Each row has a name. Each piece below is followed by the name of the row it came from, unless a question asks for something else. Each question is about the rows just above it. Places in a row count from 0.

Columns, left to right: J K B X A M P Z
[ 86 161 128 173 119 130  64  81]  (134)
[100 153 173  85 169 134 159 145]  (21)
[156 200  85 125 160 104 104 110]  (77)
[ 94 108 154 170 114 130 138  88]  (51)
[128  99 141 170 152 139 146 135]  (63)
[ 96 132 119 128 173 130 100 127]  (7)
[100 153 173  85 169 134 159 126]  (69)
[119 128 173 130] begins in row and place	(7), 2
Where does [130 138  88] start? Give its row and place.	(51), 5
The row with [ 94 108 154 170 114 130 138  88] is	(51)
Where in the named rows is [146]?	(63), 6

Columns, left to right: R H T W E Q V Y
[130 134 119 127 124 182 131 136] = (39)
[116 115 124 121 122 128 144 129] = (139)
[115 114 128 122 123 117 142 128] = (171)
[133 134 129 115 117 171 121 136] = (27)
[136 136 127 121 136 170 122 127] = (96)
[119 123 155 106 114 100 113 127] = (172)
[192 137 136 116 122 108 110 136] = (90)
[136 134 129 116 118 171 123 137] = (107)
Which value appears more than once in (171)?	[128]
asked: [119 123 155 106 114 100 113 127]	(172)

Columns, left to right: Ladin leri luko Vovek vifek Kipuf sitis mem pir
[ 60 196 139  91  71 169 133  76 115]  (102)
[156  59  89 121 170 127 164 190  58]  (108)
[185 159 185 185 169 185 158 197  77]  (24)
[185 159 185 185 169 185 158 197  77] is in which row?	(24)
Row and place of [164] in the named rows:	(108), 6
[77] is at row and place	(24), 8
Where in the named rows is [158]?	(24), 6
The value that (24) holds more than once:	[185]
Row and place where [ 60 196] starts:	(102), 0
Where does [ 71 169] start? Give its row and place.	(102), 4

Columns, left to right: Gagov sugo depa kone libiz Suvu Lut zufik Bub fogup
[128 127 128 131 122 127 129 116 139 119] -> (81)
[116 113 116 139 126 131  87  90  87 156] -> (79)
[ 76 147  90 131 165 163 173  82 127  71] -> (154)
[126 113 116 116 139 185 141  69 147  92] -> (84)
[116 174 123 119 184  69 137 134  65 163] -> (16)
[131 129 134 130 118 128  84 124 113 160] -> (142)
[131 129 134 130 118 128 138 130 135 117] -> (106)
[116 113 116 139 126] begins in row and place	(79), 0
Repeated in (106):	[130]
asked: [126 113 116 116 139 185 141  69 147  92]	(84)

Columns, left to right: C F G S
[108 128 164  61]  (67)
[163 171 120 172]  (91)
[128 147 128 163]  (14)
Which value appears more than once in (14)?	[128]
Row and place of [172] in the named rows:	(91), 3
asked: [163 171 120 172]	(91)
Where in the named rows is [120]?	(91), 2
Which column holds [163 128] top down?	C
[164] is at row and place	(67), 2

Columns, left to right: D L N U
[86 74 86 92] : (101)
[107 162 107 142] : (105)
[131 189 115 111] : (88)
[101 116  99  99] : (38)
[109 159 109 131] : (122)
[104 141 153 113] : (6)
[114 136 114 115] : (93)
[104 141 104  86] : (45)
[104 154 153 139] : (188)
Which value appears more than once in (38)?	[99]
Which row holds [131 189 115 111]?	(88)
Which value appears more than once in (93)?	[114]
Row and place of [116] in the named rows:	(38), 1
[142] is at row and place	(105), 3
Which value appears more than once in (45)?	[104]

Columns, left to right: doma tesit Tuled Berup Lof Fip maso nila
[ 80 100  98 111  81  83  79  63] -> (99)
[100  98 111  80 141  83  70  74] -> (53)
[ 80 100  98 111  81  83  70  74] -> (92)
[ 80 100 109 111 109  91  79 109] -> (29)
Which column holds this, read top down? [ 98 100]	tesit
[80 80] is in which column, read top down?	doma
Repeated in (29):	[109]
asked: [100  98 111  80 141  83  70  74]	(53)
The row with [ 80 100  98 111  81  83  70  74] is	(92)

Columns, left to right: Luvig Ful pasom Miros Femis guk
[150 147 147 138 147 129]  (140)
[153 172 181 129  98 142]  (65)
[153 172 127 129  98 142]  (82)
[110 176 105  91 138 115]  (50)
[110 176 105 109 138 115]  (132)
[138 106 138 143 158 122]  (155)
Which column holds [150 153] top down?	Luvig
Row and place where [138 143 158 122] starts:	(155), 2
The value that (140) holds more than once:	[147]

Columns, left to right: pafig kage riret visil Velo dored
[101 143 175 146 132 143] : (160)
[136 136  80 130 115 165] : (129)
[120 121  84 141 141 142] : (199)
[115 155 176 107 118 120] : (128)
[116 154 114 114 117 137] : (167)
[160 125 121 100 124 162] : (47)
[122 122  73 133 132 156] : (136)
[115 156 113 115 136 145] : (23)
[ 97 131  69 131 117 165] : (125)
[132 122 104 131 148 137] : (178)
[154 126 122 103 124 181] : (114)
[118] is at row and place	(128), 4
Row and place where [155 176 107] starts:	(128), 1

Columns, left to right: gan zonil Nuvir Tafud fusa Gidut mifo tov sak rogen
[103 127 185 153 149 116 156 110 125 107]  (68)
[135 131 191 127 136 121 123 134 133 137]  (15)
[164 137 190 102 123 127  92 156 142 164]  (149)
[175 139 177  93 118 134  79 165 145 174]  (19)
[160 155  51  97 105 168  93 155 150 144]  (174)
[140 141 124 119 125 142 115 139 139 135]  (100)
[ 91 138  78 156 140 147 164 103 129  85]  (115)
[115 137 133 139 135 133 144 119 133 111]  (17)
Which column holds this, read top down? [191 190 177  51 124]	Nuvir
Which column holds [123  92  79  93 115 164 144] top down?	mifo

Columns, left to right: Denal gatif tove domad kif pak Nid
[161  57 160  52 151 138  63]  (80)
[161  57 168  52 151 138  92]  (58)
[161  57 168  52 151 138 181]  (54)
Which row holds [161  57 160  52 151 138  63]?	(80)
asked: [161  57 168  52 151 138  92]	(58)
The row with [161  57 168  52 151 138 181] is	(54)
[92] is at row and place	(58), 6

Columns, left to right: Tafi rol Leko dun
[156  64 121 103] : (150)
[156  64 121 155] : (95)
[138  67 117 139] : (87)
[117 113 145 105] : (10)
[139 132 108 109] : (36)
[123  95 123  96] : (94)
[ 96 123  96  96] : (145)
Where does [ 95 123  96] start? Give its row and place.	(94), 1
The row with [ 96 123  96  96] is	(145)
[156 156] is in which column, read top down?	Tafi
Repeated in (145):	[96]

Columns, left to right: bof Karu zov buful sedi netad vifi Pupu Kabi
[ 69 166 107 174 155 159  85 167 103] -> (2)
[190 190 167  59 193 182 168  82 137] -> (85)
[195  86 151  76  97  94 177  88 150] -> (52)
[130 127 128 126 128 128 129 128 127] -> (131)
The value that (85) holds more than once:	[190]
[166] is at row and place	(2), 1
[ 82  88 128] is in which column, read top down?	Pupu
Which column holds this, read top down? [155 193]	sedi

Columns, left to right: Kogov Folo Nisob femez ler Tav tid Voruk
[132 121 115 119 130 126 134 129] -> (164)
[131 121 114 119 129 127 134 128] -> (138)
[ 95 159  84  95 125  51 175 152] -> (146)
[131 124 116 120 130 124 134 129] -> (31)
[134 119 114 119 130 129 133 127] -> (64)
[134 117 122 119 130 130 133 127] -> (89)
[165  80 110 120 137 177 115 111] -> (55)
[ 89 169  97 103 123  49 172 153] -> (74)
Which row holds [134 117 122 119 130 130 133 127]?	(89)
Where in the named rows is [111]?	(55), 7
[51] is at row and place	(146), 5

